Look-ups in named tables: a row name and a column name give one cell, copied from the table.

Fuz:
	Fifiki	Gutekef	Zol	Laver	Fusevig	Sar
Rel	-0.1	0.0	0.2	0.1	0.0	0.0
Nosi	0.4	0.7	-0.2	0.2	0.3	-0.5
Dig	-0.4	-0.1	0.1	-0.4	0.0	0.1
Gis	0.1	0.1	0.1	0.3	0.1	-0.1
Dinema	0.3	-0.7	-0.3	0.3	-0.1	0.1
Kav	0.1	0.1	0.2	0.2	0.0	0.0
Vutizof	0.0	0.0	0.3	-0.1	0.1	0.0
Ruk	0.1	0.2	0.0	-0.1	0.1	-0.1
Mozun	0.1	0.1	-0.2	0.3	0.1	-0.1
Senaza	-0.1	0.1	-0.2	0.0	-0.1	-0.1
Posos	-0.1	0.2	0.3	-0.3	0.3	0.2

What is the Fifiki of Vutizof in Fuz?
0.0
What is the Zol of Senaza in Fuz?
-0.2
What is the Fusevig of Senaza in Fuz?
-0.1
What is the Laver of Dinema in Fuz?
0.3
What is the Laver of Dig in Fuz?
-0.4
What is the Fusevig of Dinema in Fuz?
-0.1
What is the Gutekef of Nosi in Fuz?
0.7
What is the Zol of Ruk in Fuz?
0.0
What is the Zol of Dig in Fuz?
0.1
What is the Sar of Kav in Fuz?
0.0
What is the Laver of Vutizof in Fuz?
-0.1
What is the Laver of Mozun in Fuz?
0.3
What is the Fifiki of Rel in Fuz?
-0.1
What is the Laver of Senaza in Fuz?
0.0
What is the Zol of Posos in Fuz?
0.3
What is the Fifiki of Dig in Fuz?
-0.4
What is the Sar of Dinema in Fuz?
0.1
What is the Zol of Dinema in Fuz?
-0.3
What is the Zol of Mozun in Fuz?
-0.2

Tapadi.tsv
	Takiru	Bevo
Ruzam	445	595
Lunur	873	606
Ges	898	531
Bip	196	476
Mivab	324	376
Lumoz	620	437

What is the Takiru of Ges in Tapadi? 898
What is the Bevo of Ges in Tapadi? 531
What is the Bevo of Ruzam in Tapadi? 595
What is the Takiru of Mivab in Tapadi? 324
What is the Bevo of Bip in Tapadi? 476
What is the Takiru of Lunur in Tapadi? 873
What is the Takiru of Lumoz in Tapadi? 620
Which row has the largest Bevo? Lunur

Mubu =
	Vut	Nes
Romu	0.4	0.8
Sesak	0.9	0.5
Zum	-0.5	0.3
Sifudig	0.6	-0.5
Geni	0.4	0.2
Bep	0.2	0.4
Pem	0.8	0.3
Zop	0.0	0.3
Repome	0.6	-0.3
Samorug	0.1	0.0
Nutu	-0.7	-0.7

What is the Nes of Repome in Mubu? -0.3
What is the Vut of Sesak in Mubu? 0.9
What is the Vut of Bep in Mubu? 0.2
What is the Nes of Samorug in Mubu? 0.0
What is the Vut of Samorug in Mubu? 0.1
What is the Nes of Bep in Mubu? 0.4
What is the Vut of Sifudig in Mubu? 0.6
What is the Vut of Romu in Mubu? 0.4
What is the Vut of Zum in Mubu? -0.5
What is the Nes of Nutu in Mubu? -0.7
What is the Nes of Sifudig in Mubu? -0.5

Ribu:
|  | Vikefon | Kufaz | Las | Des | Gude | Satulu | Ziro | Dem | Poges |
|---|---|---|---|---|---|---|---|---|---|
| Gibeduv | 92 | 74 | 125 | 114 | 134 | 134 | 124 | 140 | 121 |
| Mitada | 170 | 186 | 137 | 113 | 95 | 95 | 69 | 55 | 80 |
| Terobu | 52 | 74 | 101 | 87 | 127 | 135 | 168 | 139 | 140 |
| Vavurer | 67 | 123 | 118 | 119 | 123 | 99 | 139 | 132 | 99 |
| Vik | 151 | 112 | 105 | 166 | 94 | 111 | 158 | 115 | 97 |
| Piv | 82 | 135 | 181 | 201 | 169 | 131 | 59 | 148 | 75 |
| Goguri | 36 | 133 | 90 | 5 | 135 | 84 | 98 | 117 | 114 |
| Gak | 104 | 121 | 138 | 149 | 120 | 120 | 110 | 95 | 79 |

What is the Des of Mitada in Ribu?
113
What is the Gude of Terobu in Ribu?
127
What is the Kufaz of Terobu in Ribu?
74
What is the Dem of Goguri in Ribu?
117
What is the Gude of Vavurer in Ribu?
123
What is the Gude of Goguri in Ribu?
135
What is the Ziro of Gibeduv in Ribu?
124
What is the Des of Vik in Ribu?
166
What is the Dem of Mitada in Ribu?
55
What is the Vikefon of Mitada in Ribu?
170
What is the Las of Terobu in Ribu?
101
What is the Dem of Piv in Ribu?
148
What is the Las of Gibeduv in Ribu?
125
What is the Vikefon of Goguri in Ribu?
36

Virafe =
cols = Volobed, Fis
Buforib: [712, 695]
Zitepa: [648, 483]
Fos: [899, 344]
Vam: [582, 813]
Duzed: [241, 855]
Golibe: [530, 549]
Dof: [710, 555]

Fis of Golibe: 549
Fis of Fos: 344
Volobed of Zitepa: 648
Fis of Buforib: 695
Fis of Vam: 813
Volobed of Buforib: 712
Volobed of Dof: 710
Fis of Duzed: 855
Volobed of Golibe: 530
Volobed of Fos: 899
Volobed of Vam: 582
Volobed of Duzed: 241
Fis of Zitepa: 483
Fis of Dof: 555

Goboba.tsv
	Fubet	Zifef	Foz	Tez	Gavis	Zasad
Negipa	-48	35002	50702	43275	-28615	9837
Kevufug	-10638	32290	74797	74592	-2218	-53188
Gup	11917	7551	49855	42117	-25706	-6921
Vagegev	8124	49629	4561	96133	47833	4133

Zasad of Gup = -6921
Fubet of Gup = 11917
Tez of Gup = 42117
Zasad of Kevufug = -53188
Fubet of Negipa = -48
Tez of Vagegev = 96133

Table Zabe
,Zekab,Tedov,Bobego,Fel,Dipep,Dif,Vog,Ges
Potokod,7306,5434,5628,4954,4066,6066,4092,1456
Lukula,3466,4541,5820,3380,5520,6307,4037,4670
Ribefe,5175,3838,5093,4961,6384,5660,5104,4563
Ved,5420,6706,3234,133,3759,3222,5941,3570
Lelab,5062,5019,3976,4401,4767,5312,4710,4474
Vaboza,4139,5718,6383,4751,5490,6443,5654,5480
Bok,4859,4430,4259,4164,5776,5959,4770,5295
Tir,4890,4281,2634,5027,3513,5889,5882,3786
Giv,4421,3764,5668,4288,6361,6580,4913,5080
Vop,7120,4949,5045,6910,4459,5315,4237,2628
Veba,4154,4465,4435,4606,4611,5967,7266,5201
Tumoseg,3740,2005,3576,4887,3962,5604,7976,6551
Telav,8086,6256,4220,7190,5776,4413,5274,4999
Sulemur,7643,4472,4576,6462,6701,5293,2290,5605

What is the Bobego of Telav in Zabe?
4220
What is the Fel of Lelab in Zabe?
4401
What is the Fel of Vaboza in Zabe?
4751
What is the Ges of Veba in Zabe?
5201
What is the Dipep of Potokod in Zabe?
4066
What is the Bobego of Vaboza in Zabe?
6383
What is the Bobego of Tumoseg in Zabe?
3576
What is the Bobego of Lukula in Zabe?
5820
What is the Vog of Ved in Zabe?
5941
What is the Bobego of Tir in Zabe?
2634
What is the Dipep of Telav in Zabe?
5776
What is the Dipep of Ved in Zabe?
3759
What is the Vog of Lelab in Zabe?
4710
What is the Dif of Veba in Zabe?
5967

Vuk =
fields: Rap, Dena, Donunas, Bof, Duzofo, Dapomiv, Zesovu, Rakikof, Duni, Talipuf
Dob: [63, 71, 55, 31, 50, 34, 36, 28, 60, 56]
Sipogap: [53, 14, 31, 73, 49, 14, 59, 67, 62, 32]
Zitufu: [59, 37, 33, 53, 62, 69, 50, 17, 42, 68]
Zep: [35, 19, 73, 21, 67, 48, 62, 63, 68, 35]
Vamut: [67, 13, 74, 65, 74, 71, 37, 25, 62, 64]
Ter: [37, 47, 13, 67, 53, 47, 53, 66, 27, 68]
Fupugu: [71, 47, 49, 46, 44, 16, 63, 35, 64, 15]
Buzu: [21, 53, 13, 42, 37, 32, 33, 23, 14, 23]
Patet: [73, 69, 41, 51, 54, 48, 61, 76, 47, 68]
Rapom: [74, 46, 23, 42, 64, 32, 14, 15, 34, 67]
Rure: [32, 21, 28, 54, 36, 66, 33, 62, 11, 63]

Rapom, Dena: 46
Sipogap, Zesovu: 59
Rure, Duzofo: 36
Sipogap, Rakikof: 67
Buzu, Duzofo: 37
Zep, Rap: 35
Zitufu, Dapomiv: 69
Dob, Duzofo: 50
Buzu, Zesovu: 33
Sipogap, Dapomiv: 14
Patet, Dena: 69

Sal:
,Tasabu,Vas,Noragu,Zot,Fikuzi
Boz,4,66,51,-60,7
Vem,7,62,83,67,38
Radus,98,21,62,17,12
Pez,-2,9,59,6,-50
Lipoze,54,18,-4,49,-2
Rimim,59,18,2,11,42
Nadidu,3,30,51,-1,1
Bodut,34,18,46,40,-14
Kuze,11,81,90,64,27
Ruv,-2,46,72,-23,39
Kol,11,66,49,-74,9

Boz, Vas: 66
Kol, Tasabu: 11
Ruv, Zot: -23
Ruv, Noragu: 72
Nadidu, Fikuzi: 1
Kol, Vas: 66
Nadidu, Tasabu: 3
Kol, Fikuzi: 9
Bodut, Noragu: 46
Rimim, Noragu: 2
Kuze, Tasabu: 11
Pez, Tasabu: -2
Ruv, Vas: 46
Bodut, Tasabu: 34
Ruv, Fikuzi: 39
Bodut, Fikuzi: -14
Radus, Zot: 17
Vem, Noragu: 83
Boz, Tasabu: 4
Row with the largest Fikuzi: Rimim

Mobi
         Todam  Sarot  Nisunun   Git   Vir
Mobadal   7981   3822     7573  3714  3930
Dekad     5132   1413     3581  4832  3930
Sazila    8518   2631     3577  6965  3930
Kozoriz   4973   1462     3763  4753  3930
Kes       4913   1549     3899  4643  3930
Kitar     5799   5041     5100  3625  3930
Rim       6201   1779     3355  5507  3930

Dekad, Vir => 3930
Sazila, Vir => 3930
Mobadal, Nisunun => 7573
Mobadal, Git => 3714
Dekad, Todam => 5132
Kitar, Vir => 3930
Sazila, Git => 6965
Mobadal, Sarot => 3822
Kitar, Sarot => 5041
Sazila, Sarot => 2631
Kes, Nisunun => 3899
Rim, Sarot => 1779
Dekad, Nisunun => 3581
Kes, Sarot => 1549
Kozoriz, Nisunun => 3763
Kes, Vir => 3930
Sazila, Nisunun => 3577
Sazila, Todam => 8518

Rig =
          Voger     Tof   Tator  Zekonuf
Namag    -30.26    1.90   25.84   -10.67
Sosab    -19.90   -6.23  -26.49   -53.86
Zovipo    -2.81  -11.23   13.21    -8.24
Mefat      2.62   67.67   39.55   -23.83
Zeduteb   12.97  -24.36    4.42   -41.38
Vudibur   60.59   92.77   27.28   -26.73
Zed       36.44  -11.13  -36.99    39.25
Kog       24.98   89.04  -12.09   -39.45

What is the Tator of Zed in Rig? -36.99
What is the Voger of Kog in Rig? 24.98
What is the Zekonuf of Kog in Rig? -39.45
What is the Tator of Kog in Rig? -12.09
What is the Tof of Zeduteb in Rig? -24.36
What is the Zekonuf of Mefat in Rig? -23.83
What is the Tator of Namag in Rig? 25.84
What is the Zekonuf of Zed in Rig? 39.25
What is the Tof of Namag in Rig? 1.90
What is the Zekonuf of Zovipo in Rig? -8.24
What is the Zekonuf of Vudibur in Rig? -26.73
What is the Tator of Mefat in Rig? 39.55
What is the Tof of Sosab in Rig? -6.23
What is the Voger of Sosab in Rig? -19.90
What is the Voger of Zed in Rig? 36.44

